Each row has a class, written after it, and each block has its own classes.
-3	3	6	41	-5	12	16	-2	26	8	34	43	13	-41	35	23	-12	31	6	8	1	21	40	32	5	11	-14	-15	-20	19	9	-13 -> gom
32	10	-17	-11	-10	13	-6	-7	-5	-12	16	-3	46	2	-26	1	-14	12	-14	-14	15	-12	12	-11	9	-33	15	-26	-28	-66	4	7 -> Lupo
39	13	-24	-21	-14	11	1	3	-19	5	23	-1	42	0	-29	4	-17	12	3	2	31	-10	-2	-7	22	-33	14	-26	-28	-65	13	1 -> gom
55	28	-3	-3	-1	16	-1	-18	-30	14	27	4	45	10	-31	9	-34	24	-6	12	39	-14	12	-5	16	-52	14	-38	-29	-80	14	6 -> gom
37	58	44	-2	34	-6	-15	-17	45	39	-13	21	1	0	46	-13	-17	9	-19	36	-5	-36	-3	3	15	7	6	-61	-27	-46	34	16 -> Lupo
-30	1	19	25	-13	22	10	15	11	-1	29	23	25	-25	14	27	-1	16	14	24	-9	16	29	17	-9	17	-14	-38	8	23	8	-13 -> tevo
-27	-28	74	47	-21	15	16	-75	-110	-55	8	25	-7	55	-27	-3	41	31	1	36	18	-25	-1	-2	2	-93	3	-29	12	-57	38	36 -> koto
-2	14	-21	78	-73	-5	-4	-49	-3	-36	-43	60	-13	7	-43	6	32	-5	-6	-4	21	-41	-59	71	4	-65	1	-44	-3	-14	-51	-10 -> koto
-9	7	-35	-4	-34	-10	30	-33	68	-17	10	-6	23	90	-29	41	-45	-16	47	-1	54	-31	-11	-4	-42	26	20	65	-25	-34	19	-2 -> koto
-32	-33	28	-29	-15	15	23	-33	11	-42	-15	-70	-30	92	-6	-39	87	10	25	91	62	-22	2	8	1	12	-26	-95	-16	-17	-38	17 -> tevo
-3	3	0	40	-10	19	8	4	23	-6	48	38	-11	-20	8	15	1	28	11	13	10	53	28	-8	12	25	-1	-32	-15	40	0	-26 -> pif
32	16	-8	-7	-27	4	-10	-5	-26	13	26	-5	42	-2	-46	17	-33	3	-6	7	24	-18	12	9	17	-40	8	-14	-24	-75	6	2 -> tevo
43	-26	-31	-4	35	0	-5	-59	63	36	18	8	-54	101	-39	-9	-16	-14	72	60	2	23	0	21	-19	-55	18	-36	6	-40	28	42 -> rinok
64	1	-19	-7	-18	15	-7	6	-11	-5	18	9	30	0	-47	-2	-46	32	3	5	31	-1	12	-12	6	-34	12	-48	-20	-53	20	2 -> San
-20	-16	-2	10	-6	0	5	15	7	9	31	18	20	-7	30	23	-7	16	4	22	33	-4	20	-11	26	15	-14	-7	-9	3	23	-10 -> San
-17	2	23	7	29	6	-17	19	0	40	30	14	5	-43	2	34	-16	22	14	59	2	-3	2	-15	-4	0	-12	30	-32	-13	64	11 -> San
-36	-26	0	-32	-64	-76	-8	10	11	-11	-24	57	-28	42	14	5	5	-56	14	4	-38	-61	-32	31	58	-11	-7	-18	2	-28	66	25 -> tevo
-18	14	-10	24	-12	29	7	26	35	15	47	5	11	-22	16	29	5	15	15	22	20	38	34	3	2	15	-10	-8	-13	42	8	-17 -> Lupo
69	-2	10	24	-45	-11	6	-14	-11	8	47	40	-14	-33	21	29	-66	21	-7	-8	30	-41	44	-25	9	30	15	-24	-13	-16	26	-22 -> fod
38	7	-10	1	-14	9	3	-2	-32	3	25	-2	33	-14	-33	10	-29	14	2	7	34	-26	14	-6	21	-33	5	-24	-13	-71	14	7 -> fod
45	28	18	54	-17	12	11	-51	25	55	29	27	-56	23	31	28	-10	-14	40	73	8	-35	37	36	-1	41	19	-72	-9	-11	3	-4 -> gom
4	3	36	-6	-16	-11	28	12	13	47	44	-26	-12	-52	9	29	-2	21	24	43	-7	-17	37	-42	4	18	13	-25	-23	-12	35	-24 -> pif
-14	23	29	23	51	2	12	-42	65	2	14	45	-20	85	6	16	-3	-43	47	45	-40	46	44	20	12	83	-20	-42	-33	-13	36	48 -> fod
-28	-71	-29	25	-15	-23	-21	-8	-36	-78	-19	53	4	86	-81	-6	-14	-1	23	51	51	-49	-33	14	-24	-50	-6	-40	51	-27	-1	9 -> rinok
-44	-3	-2	44	9	25	10	11	-10	16	43	-2	-19	-19	37	21	32	19	7	26	8	13	34	-10	6	30	-13	-1	-10	33	7	-8 -> pif
-41	11	-1	21	-16	21	-7	6	40	-4	40	14	33	-7	23	29	12	18	2	5	9	42	29	4	-12	23	-9	-19	-28	38	-11	-20 -> Lupo
5	16	-26	-4	-1	-23	9	-9	23	42	22	-9	-10	3	46	22	-6	-7	10	20	4	-73	5	1	-17	-4	41	-23	39	-37	-16	-11 -> San
2	-8	-21	-4	-18	-38	18	9	-5	58	81	-11	36	23	91	41	-6	64	-16	31	-4	-46	22	-19	8	24	-29	5	-50	-26	26	-15 -> rinok
44	15	-12	-16	-19	10	-9	-1	-8	8	26	-2	46	15	-36	9	-43	15	-2	-2	36	0	7	-8	10	-25	11	-41	-13	-52	-2	-10 -> tevo
-55	-34	-52	11	-9	-51	14	36	36	9	21	1	-10	11	26	-8	57	-25	2	9	29	-15	-1	4	84	-7	-29	-19	-11	-20	13	5 -> rinok
4	75	24	-54	16	-5	-10	64	-26	49	3	2	91	-47	21	0	-34	50	-13	-40	12	-18	27	5	-30	-11	9	-40	-18	-31	10	-26 -> Lupo
41	-3	-11	-12	-11	2	-5	0	-24	-2	25	-10	33	5	-48	6	-46	16	0	11	40	-6	17	-13	18	-38	2	-24	-11	-60	12	7 -> fod
39	34	-13	30	34	21	49	23	38	47	15	15	6	-66	14	40	-39	29	19	1	-63	-27	47	4	-36	9	-1	2	-1	-12	39	5 -> pif
-25	-9	12	-49	-15	5	-28	-30	54	-64	-38	47	8	45	-28	-17	1	-21	-2	45	49	-26	-31	13	-25	-25	15	-74	11	-13	-28	6 -> koto
50	18	-13	6	-26	18	-5	3	-26	0	26	0	40	-9	-37	4	-35	24	-1	0	27	-15	10	-4	2	-35	26	-26	-8	-58	8	-9 -> Lupo
-70	-34	-20	39	-35	-47	-18	-13	30	15	64	27	-16	-14	62	9	16	-4	-2	114	81	-82	30	79	97	-38	1	-47	15	-88	0	2 -> fod
17	-16	-29	22	6	25	22	16	31	42	50	9	-16	-47	34	42	12	32	22	20	-18	23	28	-13	-11	13	-12	-13	-8	45	3	-14 -> San
23	4	-27	-11	-3	5	-9	2	-13	-4	15	-5	58	7	-40	-15	-14	13	-6	-2	16	2	-5	3	6	-31	5	-20	-23	-71	-6	5 -> rinok
49	28	-6	-30	-11	-6	-1	2	18	68	7	-22	-24	-35	-16	38	-18	9	10	28	8	-55	-5	-35	-21	3	2	13	-67	-24	25	-9 -> pif
-14	19	40	89	54	13	-8	-11	-32	2	-1	63	-58	3	-1	6	31	13	15	80	-3	-34	21	43	-8	14	-19	-31	-5	-13	42	34 -> Lupo
-18	-10	2	38	-26	13	6	8	14	22	45	15	12	-35	24	34	-7	28	9	5	4	28	35	20	12	8	-27	3	-27	27	18	-13 -> tevo
43	22	-14	-1	-23	24	-1	5	-36	24	18	-11	49	-3	-29	-2	-29	7	-3	3	36	-17	12	3	17	-33	-1	-10	-29	-64	20	7 -> rinok
-2	7	-19	36	-6	-31	19	6	38	22	18	44	47	-42	0	46	-12	44	10	-19	-40	-17	7	17	-11	-17	-12	-17	-41	-35	19	-12 -> San
36	-3	-12	-1	-20	7	-10	6	-21	2	25	-2	33	-15	-42	11	-42	19	10	13	17	-12	8	-10	10	-21	5	-33	-18	-59	25	5 -> fod
43	59	-15	-40	-19	-12	22	26	62	66	6	1	41	-26	38	17	-27	-7	15	-45	-31	5	-22	-10	14	-10	26	-9	2	-1	17	-26 -> Lupo
2	43	-20	6	11	-22	-12	-6	-29	80	13	-27	-13	22	39	32	-13	18	-4	0	-1	-90	9	-9	-30	-11	11	7	-28	-45	23	5 -> pif
53	25	-14	-6	-21	41	-6	11	-39	-2	14	2	55	-3	-54	-1	-49	26	-4	-5	42	-2	12	-17	15	-41	11	-40	-22	-57	20	-5 -> pif
-5	2	-6	40	-6	20	-7	16	23	21	34	37	5	-41	23	31	-10	27	-4	26	10	33	19	13	21	-3	-28	-8	-22	38	20	-7 -> San
-29	-9	-26	22	-2	15	9	28	36	10	39	4	31	-19	22	24	0	32	11	28	3	32	21	16	11	14	-26	1	-22	16	15	-3 -> San
5	3	24	-17	8	4	-12	-16	-18	79	2	-10	9	-23	32	25	11	10	25	36	-43	-52	34	15	-21	21	-3	-57	-43	-45	14	12 -> San
-34	75	-41	26	-43	-11	25	-6	-15	-21	-4	56	95	86	52	-2	15	-42	-13	-63	59	-51	-61	27	65	-31	16	-8	24	-66	7	-8 -> rinok
-26	-5	0	30	10	20	10	28	22	-2	61	25	16	-29	9	33	-11	30	24	31	42	43	36	-12	7	29	-19	-11	-8	30	22	-16 -> fod
63	17	-26	4	-31	9	0	-5	-23	0	37	8	30	9	-32	2	-32	19	-16	5	49	-21	4	-15	8	-47	14	-30	-16	-57	3	-6 -> rinok
34	-9	-38	-4	22	-5	-7	-28	52	81	4	-11	0	7	16	30	-14	12	33	-11	28	-24	7	-8	-3	-20	-6	-23	-55	-29	12	-1 -> gom
42	-26	-22	55	-72	-29	-21	-64	24	15	17	55	-85	-1	16	0	-28	-3	3	35	63	-74	10	69	14	-66	15	15	-17	-32	18	7 -> rinok
-33	18	-1	49	-14	20	-5	1	14	19	42	12	32	-14	40	35	8	28	-1	0	25	9	9	1	-2	16	-10	-29	-16	19	-2	-27 -> tevo
11	-47	-18	2	30	-34	-11	-25	65	23	9	-24	-4	-17	1	17	1	18	-15	43	23	-47	6	-18	25	3	-25	21	-71	-65	3	10 -> Lupo
31	-24	-5	3	44	-36	-18	-50	6	20	33	2	-70	50	46	-29	13	-20	-15	92	58	-37	-1	10	72	17	15	-47	40	-52	-56	8 -> fod
67	58	4	-30	0	-6	6	7	-13	48	-12	21	48	12	16	25	-50	20	-16	-4	-3	-79	1	8	-14	2	-9	-47	-28	-60	15	0 -> tevo
-47	41	-15	-44	-57	-19	3	26	13	10	24	-56	-60	33	66	-7	58	-33	2	63	33	-61	-2	23	18	64	-7	15	-44	-2	16	24 -> fod
-12	2	12	9	-11	-37	16	-9	-2	31	0	-6	-2	-16	29	17	25	19	0	-7	-41	-57	7	2	-29	7	-20	10	-53	-26	28	11 -> rinok
35	-17	-26	-6	-18	23	-2	-1	-19	-14	26	10	39	-22	-34	16	-31	14	-3	6	30	-18	18	-12	6	-25	11	-6	-15	-55	8	2 -> San

A new block, with new classes.
-14	2	2	1	2	-7	1	-8	1	-14	2	4	10	-4	-3	8	8	-15	-9	18	3	-2	-3	4	1	7	3	3	8	-1	-4	-8 -> paze
28	13	35	20	13	-5	-18	10	-48	36	-17	-21	6	-15	8	-34	-6	55	87	-50	-12	-23	10	-39	5	11	1	60	-5	3	1	26 -> Liri
-11	46	17	-11	19	-71	7	-20	-42	27	4	21	46	-18	32	5	-5	-6	33	27	13	-14	24	19	20	36	31	21	-21	30	-6	13 -> Tifib
18	-3	5	9	-13	22	-5	-3	-5	3	0	-16	0	-4	-6	-2	-10	14	28	-27	-15	2	-4	9	5	-7	-12	2	2	-18	5	23 -> vakor
10	0	24	13	18	5	-12	14	-30	11	-16	-15	-11	-12	1	-32	5	33	25	-31	2	-22	6	-47	2	10	11	33	-3	-2	5	-10 -> paze
17	-30	-12	15	-22	69	-6	7	23	-23	-2	-21	-29	9	-31	13	-14	14	4	-30	-17	14	-25	-9	-6	-28	-38	-22	21	-36	2	17 -> vakor
-16	8	3	-15	7	-21	9	-1	-2	3	4	19	17	6	-8	-1	20	-25	-43	26	9	-3	7	19	18	9	25	-19	-6	-6	10	-15 -> Liri
3	-7	-19	-3	-33	26	2	-7	31	-11	7	6	14	16	-19	36	-5	-23	-19	11	-13	21	-18	42	18	-24	-15	-45	10	-31	4	30 -> Liri
5	30	13	-2	11	-42	-3	-15	-33	27	0	8	33	-22	29	2	-8	10	51	-10	3	-11	17	6	9	15	12	27	-12	17	-3	24 -> getu
-10	-2	-4	-2	1	1	1	1	4	-13	0	3	-11	0	-5	10	3	-6	-12	8	4	3	-6	-6	-6	-4	-2	-13	9	-1	-5	-6 -> paze
16	-18	2	10	-1	46	-7	16	3	-15	-3	-20	-46	-4	-18	-1	-1	31	25	-36	-16	-3	-9	-39	-20	-12	-23	15	15	-7	-7	-1 -> puf
-1	-9	6	3	7	9	0	11	-5	-1	-3	-7	-2	-1	-9	-8	19	0	-6	-7	-3	-4	0	-7	10	3	3	-3	-2	-8	4	0 -> teda
-19	-6	-20	-16	-6	2	13	-10	27	-18	9	22	-2	5	-9	23	11	-40	-52	29	2	14	-2	27	0	-9	3	-41	3	-7	3	-9 -> getu
19	6	0	6	-15	3	-5	-3	1	3	3	-10	1	-9	6	23	-13	14	59	-18	-13	7	-5	14	3	-7	-21	2	-1	-3	-10	47 -> teda
5	-24	-5	5	4	45	-5	11	11	-19	-8	-5	-40	-1	-20	-1	-2	18	-5	-27	-5	3	-6	-43	-20	-18	-19	-4	16	-13	0	-13 -> getu
-55	-10	-24	-26	10	-23	33	-15	34	-29	9	48	32	18	-7	25	21	-76	-114	92	45	14	3	15	9	5	32	-60	9	-1	7	-65 -> getu
-18	-10	-12	-11	6	7	13	1	11	-17	4	7	-17	6	-14	3	11	-20	-45	23	11	6	-4	5	-7	-5	4	-29	3	-4	5	-24 -> vakor
8	3	-2	9	-17	3	-5	-7	9	-6	4	-10	16	-4	-2	31	-9	3	48	-3	-16	13	-11	20	6	-6	-26	0	7	-6	-10	38 -> teda
-25	0	-26	-26	-3	-13	13	-14	28	-25	12	30	3	10	-9	30	12	-51	-74	55	11	19	-1	32	1	-8	6	-51	3	-2	0	-21 -> rupi
-24	23	-2	-17	6	-52	16	-14	-9	12	9	24	45	1	14	11	21	-36	-43	39	17	-1	10	39	26	20	34	-22	-13	8	6	-9 -> ruk
-5	9	14	-2	11	-9	4	-1	-16	4	-3	9	12	-2	-1	-7	4	0	-8	7	7	-6	8	-7	13	17	17	-1	-4	-1	4	-10 -> Tifib
-9	-17	-7	-1	0	24	-1	4	15	-18	-2	0	-14	11	-29	11	2	2	-10	4	-6	5	-11	-18	-7	-11	-14	-8	21	-13	-5	-14 -> Liri
-28	4	-2	-12	25	-29	8	-6	-1	-12	8	16	12	-1	-2	2	18	-23	-44	41	18	-3	8	2	3	16	17	-3	-1	11	1	-38 -> rupi
3	-17	14	20	14	34	-9	12	-15	-13	-14	-19	-31	-5	-20	-14	-8	39	37	-30	-11	-12	-7	-62	-16	4	-19	36	16	-3	-9	-12 -> Tifib
20	-41	-18	30	-38	82	-7	6	37	-37	-4	-26	-25	16	-31	32	-26	25	30	-28	-18	20	-36	-36	-13	-34	-51	-9	35	-35	-10	17 -> ruk
7	1	19	13	17	5	-8	4	-27	3	-7	-21	-7	-12	0	-17	-9	41	51	-21	-2	-15	2	-36	-9	9	-6	44	5	6	-2	-6 -> vakor
22	-10	13	20	-7	37	-15	5	-7	-7	-7	-26	-16	-8	-10	1	-13	41	62	-41	-24	-5	-9	-37	-15	-8	-31	38	21	-7	-9	13 -> puf
-15	-13	-12	-7	2	20	3	3	18	-25	-1	7	-23	6	-18	13	10	-12	-39	16	6	5	-8	-10	-7	-10	-3	-28	12	-9	-1	-19 -> paze
-23	12	6	-19	33	-29	10	-3	-25	4	-6	12	-3	-8	2	-17	13	-5	-22	24	16	-15	15	-18	-7	16	25	2	-3	20	-2	-30 -> vakor
-36	21	10	-17	28	-52	17	-10	-18	1	3	28	25	-5	6	-2	17	-27	-34	51	23	-11	16	7	10	34	34	1	-7	20	-4	-34 -> Tifib
10	-24	-3	25	-9	43	-9	10	8	-21	-6	-25	-28	3	-19	11	-10	34	36	-28	-13	0	-26	-42	-13	-15	-33	16	19	-13	-9	4 -> ruk
-14	3	-17	-12	-12	-8	10	-9	22	-15	7	14	7	3	-4	33	11	-37	-26	30	0	17	-6	39	6	-6	-4	-43	4	-3	-6	14 -> teda
10	-13	6	11	-1	24	-7	6	4	-7	0	-19	-13	-4	-11	1	-1	22	40	-23	-13	1	-4	-19	-4	-3	-20	19	9	-6	-7	9 -> teda
24	17	9	12	-7	-6	-12	-7	-18	19	-3	-9	9	-20	17	6	-18	27	75	-32	-14	-1	3	2	2	-1	-11	27	-7	2	-5	41 -> getu
-10	9	7	-2	15	-22	4	-7	-15	8	2	7	24	-9	9	-3	4	-3	10	9	4	-7	12	-6	7	15	14	19	-2	9	0	-11 -> getu
-2	1	2	3	4	-4	2	1	-3	-5	2	-1	-5	-4	4	2	2	2	4	4	8	-4	-1	-4	0	5	7	5	1	1	-2	-6 -> paze
7	27	-1	-1	0	-38	-7	-14	-20	12	3	3	20	-17	16	18	-11	2	43	1	-11	0	4	21	6	6	-4	12	-9	11	-10	34 -> rupi
0	10	4	-5	9	-11	-1	-8	-11	7	-3	8	3	-13	7	1	-1	5	23	-3	-1	-4	11	-10	-3	4	3	9	-4	8	-3	6 -> getu
22	-24	1	21	-11	46	-10	10	4	-6	-6	-23	-27	4	-16	-8	-2	32	20	-48	-16	-3	-14	-28	-3	-13	-20	11	10	-23	5	7 -> ruk
-27	38	14	-22	26	-75	16	-17	-36	25	5	26	46	-14	20	-13	27	-36	-32	42	18	-16	26	42	24	37	47	-4	-26	20	10	-11 -> vakor
-8	-11	-2	3	0	17	-2	-3	11	-18	1	2	-9	-3	-11	9	5	-2	-4	0	-5	3	-4	-11	-7	-5	-10	2	9	-7	0	-7 -> getu
-36	-19	-17	-13	9	8	15	3	28	-31	8	21	-3	22	-26	16	25	-39	-84	49	19	9	-11	10	-2	-6	7	-42	18	-7	3	-41 -> Liri
8	21	14	4	2	-20	-5	-8	-26	15	-6	-2	7	-15	10	2	-12	19	56	-10	-10	-6	5	-3	4	12	-1	22	-8	8	-10	28 -> Tifib
16	15	-7	2	-15	-11	-12	-13	1	3	4	-3	3	-11	6	23	-14	6	38	-12	-18	11	-4	28	2	-9	-17	0	-2	-3	-7	36 -> rupi
25	-7	1	13	-12	31	-13	6	-1	-1	-5	-17	-24	-2	-13	5	-16	33	53	-37	-22	3	-12	-18	-12	-19	-28	16	11	-11	-7	28 -> Liri
39	-19	6	31	-18	54	-17	10	0	-4	-4	-35	-24	-2	-10	0	-18	52	64	-63	-23	-1	-18	-28	-3	-16	-35	27	9	-23	1	32 -> ruk
-24	9	-4	-7	-2	-25	9	-14	6	-8	5	11	24	-1	-1	22	9	-22	-16	33	6	2	-4	17	10	8	6	-8	2	2	-3	-6 -> ruk
-10	-3	-11	-9	-17	9	11	-11	23	-16	10	17	8	10	-13	24	6	-35	-48	21	-1	15	-5	43	15	-1	2	-44	1	-20	6	4 -> Tifib
12	-8	3	11	-1	22	-15	7	-1	-9	-7	-12	-15	-5	-15	0	0	19	11	-23	-14	1	-8	-15	0	-9	-17	5	3	-15	3	7 -> rupi
10	-6	-3	3	-8	15	-2	0	4	-7	-2	-9	-5	-3	-3	12	-8	8	34	-8	-10	6	-2	-8	-5	-7	-16	1	8	-3	-9	22 -> teda
5	-18	2	7	-1	31	-4	13	6	-6	-3	-8	-16	10	-20	-5	7	13	-10	-17	-4	1	-8	-14	0	-11	-7	-4	11	-17	6	-5 -> Liri
4	10	9	2	-1	-10	-1	0	-14	17	-2	1	19	-3	0	-1	2	2	17	-5	-2	-4	2	9	17	4	8	5	-3	-7	3	18 -> Liri
-15	-4	-8	-3	-5	2	11	-4	13	-15	11	7	14	8	-6	23	5	-22	-22	26	5	8	-6	8	2	1	-2	-13	14	0	-4	-14 -> puf
30	25	23	16	-6	-14	-14	-10	-36	33	-5	-19	19	-21	16	-9	-19	33	86	-44	-18	-10	4	11	11	5	-10	34	-9	-4	1	50 -> vakor
-35	-8	-28	-15	-8	-5	20	-14	37	-27	17	29	28	15	-7	40	10	-58	-75	57	19	23	-8	42	13	-6	7	-56	10	-11	5	-21 -> getu
9	41	29	4	20	-65	-6	-12	-57	40	-11	0	39	-25	36	-15	-6	34	84	-10	6	-24	23	-21	10	30	23	54	-22	32	-5	20 -> ruk
-12	22	7	-4	1	-36	7	-18	-9	0	11	15	35	-4	11	19	-2	-16	6	26	3	2	6	33	16	22	12	3	-5	8	-3	5 -> Tifib
-17	9	-6	-13	8	-21	11	-10	3	-4	9	21	12	-5	5	11	13	-28	-32	22	10	2	8	23	4	5	15	-18	-5	4	4	-9 -> getu
-4	21	-10	-6	-12	-33	-2	-18	3	5	12	12	47	-1	11	28	-2	-25	-8	23	-1	13	3	56	28	2	7	-22	-11	-4	6	24 -> rupi
-14	-26	-34	-7	-14	33	6	0	47	-40	12	9	-27	16	-30	35	6	-33	-65	24	-2	26	-21	20	-6	-25	-22	-53	17	-23	-2	-15 -> rupi
13	6	2	13	-15	3	-1	-13	-3	-1	11	-13	16	-6	4	18	-19	9	48	-11	-13	6	-7	24	1	-2	-21	12	4	-4	-4	32 -> vakor
5	-28	-17	6	-12	48	-2	7	26	-27	-4	-9	-36	12	-22	17	-5	14	-7	-13	-5	13	-20	-27	-18	-26	-29	-19	21	-16	-4	-3 -> ruk
-27	-30	-25	-4	-15	40	9	3	50	-47	9	8	-23	20	-32	31	16	-41	-81	34	8	23	-26	14	-6	-21	-16	-52	27	-27	-1	-28 -> paze
-10	24	5	-4	12	-49	0	-12	-20	10	3	9	33	-13	13	7	0	-9	16	24	1	-5	10	11	13	20	12	18	-10	14	-5	1 -> rupi
9	8	20	12	14	-6	-13	2	-28	11	-7	-14	8	-11	0	-11	-6	36	63	-21	-8	-15	4	-29	-1	10	-5	47	4	7	-5	13 -> Liri
-8	-27	-1	1	10	42	-1	14	10	-15	-8	-1	-26	5	-22	-11	15	5	-37	-11	2	-3	-3	-36	-1	-7	0	-11	9	-19	11	-30 -> getu
